Below is a small trained network, with its code and all its weights. Each question gives an input and a target symbol and asks what happens when units are switched off, that is, made to give their printed mean instead of their output.

import numpy as np


def w(rows, s, z=0):
    codes = np.array(rows[::2]) - 128.0
    scale = np.full(codes.shape[1], s)
    scale[-1] = z or s
    return codes * scale


def f(y):
    return y / 2 * (1 + np.tanh(0.7978845608 * (y + 0.044715 * y**3)))


def softmax(a):
    e = np.exp(a - a.max(-1, keepdims=True))
    return e / e.sum(-1, keepdims=True)


def log_softmax(a):
    a = a - a.max(-1, keepdims=True)
    return a - np.log(np.exp(a).sum(-1, keepdims=True))


def net(x, mask):
    ids = ['Ωαγμξστ'.index(c) for c in x.split()]
    T = len(ids)
    res = E[ids] + P[:T]
    r = res
    for j in range(3):
        rows = slice(4 * j, 4 * j + 4)
        q, k, v = (r @ M[0][rows].T for M in (Q, K, V))
        z = softmax(np.where(np.tri(T) > 0, q @ k.T / 4**0.5, -1e9)) @ v
        o = O[0][rows]
        res = res + np.where(mask[j], z, o[:, -1]) @ o[:, :-1]
    y = f(res @ A[0][:, :-1].T + A[0][:, -1])
    res = res + np.where(mask[3:11], y, B[0][:, -1]) @ B[0][:, :-1]
    return log_softmax(res[-1] @ U[:, :-1].T + U[:, -1])


Q, K, V, O, A, B = {}, {}, {}, {}, {}, {}
E = w([
[181,137,24,196,81,124,118,220,124],'Ω',
[79,208,137,124,190,132,148,155,101],'α',
[152,108,89,111,140,100,109,129,12],'γ',
[171,118,108,205,112,144,46,178,92],'μ',
[93,171,65,89,118,157,104,175,105],'ξ',
[183,135,87,154,177,141,254,66,61],'σ',
[150,198,128,169,157,152,117,2,59],'τ',
],0.018)
P = w([
[138,158,47,149,219,8,59,126,142],'0',
[113,178,68,116,116,190,121,65,97],'1',
[46,57,146,162,65,84,132,63,121],'2',
[219,118,98,96,110,137,113,138,72],'3',
[133,68,155,134,72,60,112,122,136],'4',
[170,193,134,87,141,176,119,138,95],'5',
[176,110,147,117,101,41,135,114,152],'6',
[201,118,105,73,120,154,107,164,62],'7',
[140,92,149,140,67,49,90,172,147],'8',
],0.012)
Q[0] = w([
[36,68,119,117,146,138,148,157,99],'H0',
[95,97,133,203,104,56,127,61,191],'H0',
[204,151,126,181,190,239,108,82,125],'H0',
[113,157,195,85,77,48,87,112,187],'H0',
[88,97,168,135,84,223,154,117,161],'H1',
[163,118,168,72,76,47,156,133,197],'H1',
[46,92,122,147,89,10,121,115,162],'H1',
[108,172,107,98,97,189,102,165,37],'H1',
[107,16,183,136,63,44,43,119,185],'H2',
[116,123,101,146,96,199,134,71,195],'H2',
[224,168,124,155,84,186,103,219,88],'H2',
[71,143,106,145,154,68,255,186,169],'H2',
],0.0088)
K[0] = w([
[60,123,93,158,61,66,97,106,164],'H0',
[116,72,160,128,76,220,207,115,126],'H0',
[86,154,136,139,173,68,98,172,130],'H0',
[184,111,129,140,125,187,190,89,163],'H0',
[88,116,63,181,144,193,144,88,139],'H1',
[136,169,179,73,124,171,184,97,142],'H1',
[107,74,225,55,2,130,147,136,94],'H1',
[89,169,84,78,219,50,129,151,92],'H1',
[103,99,140,117,40,216,110,146,175],'H2',
[147,138,62,172,115,116,108,56,90],'H2',
[220,145,70,181,180,77,96,142,208],'H2',
[103,116,89,121,84,139,194,197,155],'H2',
],0.0099)
V[0] = w([
[173,73,90,97,124,59,147,126,155],'H0',
[103,182,86,65,94,150,138,98,166],'H0',
[128,155,162,127,203,73,133,38,183],'H0',
[146,113,185,141,148,137,100,88,133],'H0',
[120,60,113,188,119,34,184,163,158],'H1',
[134,117,118,4,141,71,127,131,126],'H1',
[84,134,110,176,143,141,40,142,160],'H1',
[156,63,95,172,122,85,143,42,75],'H1',
[85,100,144,150,179,100,212,163,76],'H2',
[81,123,86,164,149,118,164,137,145],'H2',
[131,167,106,83,189,80,142,78,101],'H2',
[137,151,97,127,103,140,118,78,180],'H2',
],0.011)
O[0] = w([
[158,103,205,88,29,201,129,125,219,154],'H0',
[87,44,205,9,177,115,200,189,89,78],'H0',
[126,52,100,214,92,95,209,103,77,143],'H0',
[132,134,19,161,94,157,115,98,81,70],'H0',
[234,161,132,108,58,76,60,70,168,172],'H1',
[177,65,203,155,157,135,114,141,128,127],'H1',
[159,170,118,168,83,135,220,128,79,234],'H1',
[129,85,99,150,104,169,110,169,231,254],'H1',
[151,144,127,254,103,81,57,129,187,123],'H2',
[192,134,89,89,126,74,60,183,162,171],'H2',
[83,7,160,168,69,155,59,210,135,249],'H2',
[81,134,98,26,72,113,120,204,83,119],'H2',
],0.008,0.0083)
A[0] = w([
[76,141,123,24,77,149,85,67,163,4],'N0',
[111,135,106,157,135,2,193,99,195,180],'N1',
[121,114,140,89,116,125,83,195,104,161],'N2',
[107,109,198,152,119,135,115,26,82,116],'N3',
[122,165,215,115,85,124,82,104,130,70],'N4',
[164,111,136,98,117,226,192,135,89,107],'N5',
[114,123,39,109,209,189,116,146,199,37],'N6',
[110,106,71,108,154,160,177,156,151,44],'N7',
],0.009,0.0033)
B[0] = w([
[113,144,74,158,120,124,119,165,197,169],'N0',
[157,173,236,105,75,180,124,142,140,192],'N1',
[82,91,126,170,122,160,123,99,174,254],'N2',
[156,88,96,136,104,97,178,133,108,162],'N3',
[138,58,116,140,35,102,128,148,58,197],'N4',
[96,169,182,102,143,147,6,135,92,209],'N5',
[165,102,132,135,121,69,123,121,95,152],'N6',
[179,111,146,24,141,110,111,136,183,159],'N7',
],0.011,0.0064)
U = w([
[138,145,168,80,63,51,138,171,134,45],'Ω',
[125,98,112,184,107,68,219,169,95,153],'α',
[161,103,220,162,102,254,231,122,184,36],'γ',
[130,184,108,164,158,175,100,99,120,255],'μ',
[83,175,235,155,129,91,100,173,100,124],'ξ',
[119,101,117,148,171,72,64,70,166,119],'σ',
[78,119,103,101,164,170,139,208,145,194],'τ',
],0.0071,0.0042)

Each question gives the input, a string of symbols that net reads in full, and the target symbol t.
The units are the heads (4 rows each of Q, K, V and O) and the neurons (one row each of A and B). Each row of codes is followed by its name. A weight is (code - 128) times the scale printed after its matrix; where a second scale follows, it is the last column's (O, A, B and U).
mask holds one flag per unit, heads first, then neurons. A switched-off unit (its flag False) gives its mean, the last column of its rows in O or B, instead of its output. The means were averaged over made-up inputs and are rounded, as every weight is.
A unit's drop is (log p(t) with every unit on - log p(t) with that unit switched off) / (log p(t) with every unit on - log p(t) with every unit switched off).
The circuit of an input: a set's keep is (log p(t) with only the set's units on - log p(t) with every unit switched off) / (log p(t) with every unit on - log p(t) with every unit switched off). Starting from all 11 units, units are removed one at a time, each time the one whose removal leaves the highest keep (on an exact tie, the one counted first), for as long as the keep stays at least 0.8.
units of the circuit, in order: the units of the circuit, biggest drop first
top k neurons: the k neurons with the biggest drops, biggest first
heads that matter: for each layer, one digit per head in row order, 1 if its drop is at least 0.15 and else 0, layers parted by /
drop of u: that unit's drop, to one decimal
input ξ σ Ω ξ, target ξ: heads that matter	110
input σ σ σ μ τ, target α: top 3 neurons	[N3, N5, N1]
input α ξ γ, target σ: units of the circuit, in order	[H1]
input τ τ α μ Ω α, target τ: units of the circuit, in order	[H1, H2]
input μ α σ γ μ ξ, target μ: heads that matter	100
input τ α α ξ ξ γ μ σ, target τ: heads that matter	011
input α σ Ω τ τ μ τ μ, target α: heads that matter	100
input σ γ α μ μ σ, target σ: heads that matter	010
input Ω τ τ Ω Ω, target Ω: top 2 neurons	[N1, N7]
input γ γ ξ, target τ: units of the circuit, in order	[H0, N0]
input μ ξ γ μ μ α, target μ: units of the circuit, in order	[H0, H1]
input σ ξ τ α, target σ: units of the circuit, in order	[H1, H2]
input γ μ τ Ω α γ, target γ: units of the circuit, in order	[H1, H0]
input ξ Ω ξ μ, target ξ: top neuron	[N5]
input α μ γ, target σ: heads that matter	110
input τ τ μ τ, target τ: top 2 neurons	[N5, N7]
input γ ξ μ ξ ξ μ, target γ: heads that matter	000
input τ α γ γ, target τ: heads that matter	011
input ξ ξ τ Ω μ τ, target ξ: heads that matter	000
input Ω μ μ σ, target Ω: heads that matter	110
input α μ γ α α Ω, target α: units of the circuit, in order	[H0]
input τ γ μ μ, target τ: top 2 neurons	[N5, N7]
input τ Ω α τ μ τ ξ, target τ: top 2 neurons	[N7, N4]
input α α Ω γ, target α: drop of H0	0.5
input τ τ τ, target α: drop of H0	1.2
input σ Ω μ, target μ: drop of N0	0.0
input Ω γ ξ ξ, target Ω: drop of H1	0.6
input α τ α ξ Ω γ γ σ, target α: top neuron	[N3]
